What each symbol does to the objects:
k: q384->q357, q649->q348, q902->q51, q860->q493, q950->q752, q439->q26, q503->q203, q113->q920, q458->q562, q336->q833, q920->q776, q972->q649, q881->q86, q493->q568, q96->q46, q432->q875, q570->q223, q912->q113, q822->q407, q242->q621, q621->q463, q945->q434, q373->q458, q775->q121, q449->q886, q731->q242, q833->q449, q461->q902, q367->q34, q752->q681, q223->q945, q26->q859, q562->q867, q480->q599, q46->q384, q951->q927, q608->q860, q724->q881, q296->q461, q927->q637, q121->q432, q854->q439, q604->q972, q86->q675, q947->q950, q34->q480, q407->q503, q637->q891
f: q384->q902, q649->q503, q902->q920, q860->q46, q950->q972, q439->q881, q503->q945, q113->q860, q875->q891, q458->q34, q336->q854, q920->q493, q867->q599, q599->q875, q357->q51, q972->q407, q859->q675, q881->q242, q463->q886, q493->q384, q96->q296, q432->q637, q203->q434, q570->q947, q912->q608, q822->q570, q242->q833, q621->q449, q945->q752, q373->q367, q891->q867, q434->q681, q775->q951, q449->q26, q731->q336, q681->q348, q833->q439, q461->q113, q367->q775, q348->q203, q675->q463, q752->q649, q223->q950, q776->q568, q26->q86, q562->q480, q51->q776, q480->q432, q46->q461, q951->q373, q608->q96, q886->q859, q724->q731, q296->q912, q927->q458, q121->q927, q854->q724, q604->q822, q86->q621, q947->q604, q34->q121, q407->q223, q568->q357, q637->q562
w: q384->q86, q649->q637, q902->q621, q860->q439, q950->q121, q439->q860, q503->q562, q113->q833, q875->q681, q458->q407, q336->q912, q920->q449, q867->q203, q599->q434, q357->q675, q972->q927, q859->q568, q881->q46, q463->q51, q493->q26, q96->q724, q432->q752, q203->q867, q570->q367, q912->q336, q822->q373, q242->q461, q621->q902, q945->q480, q373->q822, q891->q348, q434->q599, q775->q947, q449->q920, q731->q296, q681->q875, q833->q113, q461->q242, q367->q570, q348->q891, q675->q357, q752->q432, q223->q34, q776->q886, q26->q493, q562->q503, q51->q463, q480->q945, q46->q881, q951->q604, q608->q854, q886->q776, q724->q96, q296->q731, q927->q972, q121->q950, q854->q608, q604->q951, q86->q384, q947->q775, q34->q223, q407->q458, q568->q859, q637->q649
p: q860->q568, q950->q681, q439->q859, q113->q776, q458->q867, q336->q449, q972->q348, q881->q675, q96->q384, q570->q945, q912->q920, q822->q503, q242->q463, q373->q562, q775->q432, q731->q621, q833->q886, q461->q51, q367->q480, q223->q434, q46->q357, q951->q637, q608->q493, q724->q86, q296->q902, q927->q891, q121->q875, q854->q26, q604->q649, q947->q752, q34->q599, q407->q203
e: q384->q493, q649->q752, q902->q384, q860->q113, q950->q223, q439->q833, q503->q649, q113->q461, q875->q599, q458->q927, q336->q731, q920->q902, q867->q891, q599->q867, q357->q568, q972->q950, q859->q886, q881->q439, q463->q675, q493->q920, q96->q608, q432->q480, q203->q348, q570->q822, q912->q296, q822->q604, q242->q881, q621->q86, q945->q503, q373->q951, q891->q875, q434->q203, q775->q367, q449->q621, q731->q724, q681->q434, q833->q242, q461->q46, q367->q373, q348->q681, q675->q859, q752->q945, q223->q407, q776->q51, q26->q449, q562->q637, q51->q357, q480->q562, q46->q860, q951->q775, q608->q912, q886->q463, q724->q854, q296->q96, q927->q121, q121->q34, q854->q336, q604->q947, q86->q26, q947->q570, q34->q458, q407->q972, q568->q776, q637->q432
o: q384->q752, q649->q902, q902->q649, q860->q223, q950->q46, q439->q34, q503->q920, q113->q407, q875->q675, q458->q833, q336->q373, q920->q503, q867->q886, q599->q859, q357->q681, q972->q461, q859->q599, q881->q121, q463->q891, q493->q945, q96->q947, q432->q86, q203->q776, q570->q608, q912->q822, q822->q912, q242->q927, q621->q637, q945->q493, q373->q336, q891->q463, q434->q568, q775->q724, q449->q562, q731->q951, q681->q357, q833->q458, q461->q972, q367->q854, q348->q51, q675->q875, q752->q384, q223->q860, q776->q203, q26->q480, q562->q449, q51->q348, q480->q26, q46->q950, q951->q731, q608->q570, q886->q867, q724->q775, q296->q604, q927->q242, q121->q881, q854->q367, q604->q296, q86->q432, q947->q96, q34->q439, q407->q113, q568->q434, q637->q621

The rows follow the links: the fewer symbols apart two objects are, the more alike their rows tend to be.

Each row is also shifted at random along 2 hidden directions that mean nothing.

Some objects, each with a row of numbers:
q731
-100;27;-31;43;-33;-56;-68;-42;2;35;-79;-38;-117;-97;-41;-98;10;-21;101;30;50;94;-92;-72;67;22;-44
q902
-107;57;-117;-63;-10;57;-138;-3;1;97;-145;-48;-66;-76;-17;22;106;-41;38;58;-10;33;25;61;-37;104;-159
q570
-101;-9;-8;4;-70;-23;11;-14;-66;25;45;-96;24;130;-24;17;-105;-20;-43;-27;28;-12;40;63;-57;-134;56
q724
181;36;62;20;-17;-76;-88;-47;-43;-64;-2;-35;-107;-136;-17;-133;10;-36;100;115;6;115;-168;-35;23;-21;35
q562
248;-86;2;104;52;-93;63;-14;10;3;49;87;-12;4;-38;-22;18;64;-30;-31;-74;-39;-2;-34;145;24;56
q113
121;86;-39;-19;-85;75;-23;4;11;65;-64;-107;26;17;-41;-16;-30;-47;-26;-63;78;16;29;-20;-7;21;-31
q649
-134;-103;-156;-25;18;-70;-104;13;-54;118;-57;15;-96;4;-11;69;57;4;-6;50;-67;-1;78;161;6;28;-90
q950
-86;-47;-6;-24;-8;-35;-14;18;-44;-18;49;-32;2;37;34;49;-58;-10;-34;56;-21;11;77;141;-87;-107;17
q822
-194;-29;-107;11;-105;-111;-141;-29;-96;150;-105;-96;-82;112;-90;-21;-21;-52;-26;-3;6;-11;-17;90;36;-69;-22
q51
-9;39;-74;-73;47;74;-70;20;19;55;-78;6;-16;-58;4;58;111;0;1;39;-36;10;48;57;-33;117;-144
q833
-228;91;2;31;-47;50;-21;-26;51;42;-95;-21;-19;62;-72;-41;7;8;35;-85;76;-37;-71;-156;91;51;-14
q675
-261;43;44;-61;69;66;-42;-5;36;-46;-38;83;6;0;31;14;99;16;44;51;-18;-27;-85;-30;-11;102;-74
q86
28;42;98;-19;66;62;57;19;48;-143;41;71;57;-104;73;-25;18;35;51;45;16;34;-68;-94;-35;50;15
q373
10;-76;-43;95;-35;-153;-56;-63;-50;74;-33;0;-100;28;-81;-92;-16;-19;11;-16;-28;8;-92;-38;124;-45;48
q203
63;-71;-90;-39;33;-52;-121;-9;-52;127;-73;46;-49;76;-38;47;112;-3;-54;7;-109;-86;29;116;43;64;-95
q503
139;-77;-75;7;-16;-3;35;26;-7;82;15;-3;43;75;-20;77;-33;-21;-90;-58;-20;-59;109;64;8;0;21
q951
197;-76;-28;130;-22;-120;64;-16;5;-23;90;2;-78;-116;1;-71;-69;14;33;14;-3;85;5;-41;55;-66;97
q752
-131;-56;19;-34;24;78;127;60;11;-55;124;5;121;41;101;123;-88;15;-63;-6;12;-30;180;105;-130;-79;37
q480
-23;-78;66;4;49;-119;-81;-49;-82;-11;-4;95;-48;113;-24;-32;56;42;-27;39;-102;-88;-137;3;74;2;15
q26
-176;87;109;-48;19;85;9;-19;29;-49;-32;40;73;68;3;-19;43;11;-7;-43;28;-75;-112;-102;10;48;-15
q927
122;-103;-32;134;16;-108;109;-1;31;-34;83;57;-43;-97;3;-35;-61;37;46;-1;-14;41;44;-43;66;-19;92
q46
-315;112;50;-76;-48;200;100;58;45;-61;32;-84;131;19;72;76;-102;-41;-2;-37;138;35;108;-3;-189;-53;-2
q296
45;85;-40;31;-76;66;50;28;40;-4;-5;-98;-1;-105;-1;-1;-80;-59;29;-20;108;104;95;-13;-71;-47;31

Complete each set of four: the symbols that take the first to the second take the third to the fourth, perhaps in another order.
Answers are names.
A 151;-77;-11;110;-12;-141;-22;-45;-21;45;-8;28;-59;4;-81;-53;-7;17;-9;-25;-32;-22;-65;-53;133;-19;68
B 208;33;14;58;64;58;112;24;118;-70;38;74;15;-178;40;-30;-1;30;68;-6;23;65;16;-128;28;101;15
C -63;72;-83;-25;-97;-20;-170;-38;-47;134;-151;-129;-98;37;-93;-39;18;-77;30;-14;41;42;-61;15;10;2;-64
D q972

A -265;-62;73;-24;71;34;57;14;8;-27;38;102;108;172;24;68;28;64;-37;-61;-20;-140;-4;-27;36;15;32
B -112;-96;-54;14;98;-76;-47;-6;14;30;-7;117;-67;-7;6;20;106;42;30;22;-95;-46;-1;26;101;91;-56
C 414;88;61;-64;-55;30;-66;-11;-37;-23;-21;-94;1;-46;-27;-63;-16;-61;-19;61;1;29;-54;6;-71;-44;-7
D q461

A 286;11;-33;34;75;-99;-133;-49;-14;8;-91;45;-182;-211;-43;-123;163;17;97;112;-92;88;-148;-50;102;149;-91
B 100;-71;-50;-13;73;26;70;47;27;0;54;56;47;-34;51;96;1;23;-30;-7;-43;-25;178;97;-29;45;-14
C 65;-47;-76;49;-54;-5;54;15;-10;80;35;-52;40;88;-27;65;-93;-30;-66;-90;24;-19;136;50;-5;-54;53
D q449

A 235;68;-67;5;-37;42;5;23;40;-5;-9;-99;-34;-158;12;-8;-24;-45;44;32;46;116;85;21;-55;21;-26
B -76;-30;-77;39;-64;34;94;43;20;88;23;-51;84;131;-23;112;-116;-22;-79;-116;56;-53;178;49;-13;-77;29
C 184;52;32;94;-6;41;132;13;99;-92;51;-1;1;-178;21;-65;-59;10;88;-15;71;120;10;-145;30;30;40
D q458

A 156;-74;-16;-28;-6;-113;-78;-12;-102;5;46;-26;-79;-46;34;-6;-2;-28;-19;124;-63;59;9;156;-75;-87;12
B 133;-72;-9;-46;32;-46;5;8;-59;-30;90;31;1;-17;63;34;-12;10;-31;87;-83;13;85;128;-81;-39;9
C 120;-50;8;-41;-38;-59;-33;-18;-89;28;21;-48;10;110;-4;18;-42;-31;-69;11;-38;-41;28;106;-33;-104;42
D q945

A -18;59;117;-19;50;40;54;-4;38;-116;27;59;17;-109;54;-36;22;24;57;38;16;36;-79;-93;-19;36;5
B 352;41;-15;-3;46;109;91;45;75;-38;43;28;53;-150;73;51;38;2;-3;34;6;48;131;6;-68;97;-46
C -65;-99;45;19;94;-109;33;-5;-28;-74;74;98;-20;-13;50;2;13;54;7;49;-70;-8;-25;9;26;-29;37
D q348

A 213;-51;32;-31;77;51;131;68;8;-89;149;49;117;-47;112;107;-35;46;-47;34;-57;-22;159;71;-90;-23;40
B 79;-98;-120;-35;67;-105;-177;-34;-76;119;-71;43;-131;-41;-18;16;149;6;-6;97;-148;-5;19;168;23;86;-118
C -26;-62;88;56;3;-58;97;-18;-21;-75;85;46;53;89;-1;-26;-83;44;-57;-64;-7;-44;-47;-59;47;-104;131
D q121

A 172;-47;29;-51;15;6;28;26;-39;-9;65;-1;71;83;35;64;-31;6;-101;-8;-52;-62;65;83;-64;-61;42
B 114;-81;-19;44;77;-47;35;-13;2;27;13;111;-2;21;1;6;60;50;-27;-52;-98;-78;-13;-35;99;61;3
C -67;73;38;78;-83;72;109;6;86;-14;1;-59;49;-2;-33;-24;-100;7;28;-135;129;36;-7;-164;42;-34;80
D q461

A 151;-105;-3;87;33;-90;31;-14;11;38;35;83;6;21;-22;-21;28;61;-26;-68;-65;-44;5;-64;131;30;42
B 105;50;76;-34;70;-5;-23;-9;15;-98;23;56;-36;-127;48;-86;72;11;77;96;-43;67;-130;-76;-18;65;-27
C 172;53;28;25;31;37;73;4;70;5;-34;61;43;-39;-7;-31;25;38;21;-72;8;-22;-59;-153;95;96;11
D q432

A -70;64;136;-18;58;121;166;27;108;-160;92;43;114;-71;87;-14;-39;40;45;-11;62;30;8;-121;-68;20;45
B 22;47;-102;-52;2;38;-127;8;-11;77;-96;-45;-93;-101;-12;0;86;-45;34;65;-10;48;9;72;-21;98;-124
C 15;92;-58;-65;-29;89;-68;0;29;97;-131;-48;-1;44;-44;30;58;-28;-25;-41;17;-26;23;12;-5;71;-109
D q26

A 184;42;97;-18;63;11;10;-5;34;-137;20;67;-26;-154;49;-79;44;27;75;93;-37;52;-111;-75;-1;51;-5
B -115;60;-62;-56;43;133;-14;41;65;35;-51;-5;34;-41;27;71;58;6;7;-11;13;-5;104;21;-46;104;-118
C 202;-31;116;123;-38;-33;197;13;35;-114;160;-4;70;2;11;-23;-159;17;-28;-61;53;8;18;-84;5;-146;186
D q950

A -228;-100;-87;64;64;-140;-70;-30;-37;64;-36;98;-125;-25;-23;-12;85;34;42;39;-92;-16;-42;35;112;68;-51
B 232;58;-58;-60;-16;54;-98;-6;14;86;-123;-59;-33;-34;-30;-6;60;-28;-34;-9;-3;-5;-23;14;9;85;-93
C -228;105;109;1;4;135;165;43;100;-156;82;-2;105;-52;52;-2;-105;23;60;-40;131;41;10;-140;-65;-42;78
D q972

A -264;-70;48;6;-20;-131;-120;-57;-92;38;-43;37;-79;164;-37;-42;46;11;-16;25;-46;-76;-154;5;73;-57;16
B 89;-94;-138;30;-14;-123;-101;0;-82;114;-44;-32;-120;-64;-29;4;13;-32;6;62;-68;79;58;136;2;-33;-40
C 60;52;20;-98;11;76;-75;14;-20;-32;-23;-32;-11;-94;54;5;46;-40;7;113;-6;42;-1;66;-112;10;-80
D q449

A 112;84;-32;14;-105;40;-8;7;11;63;-51;-131;-1;-22;-59;-22;-68;-60;7;-52;85;67;29;-31;-23;-29;7
B 26;-49;12;-58;-3;18;-17;26;-70;12;38;-2;66;144;-3;67;4;1;-100;-10;-47;-78;44;113;-58;-54;12
C -105;-45;49;50;-14;-55;100;2;11;-84;112;-7;-1;-13;24;-17;-123;19;24;0;47;39;16;-35;-15;-123;118
D q621

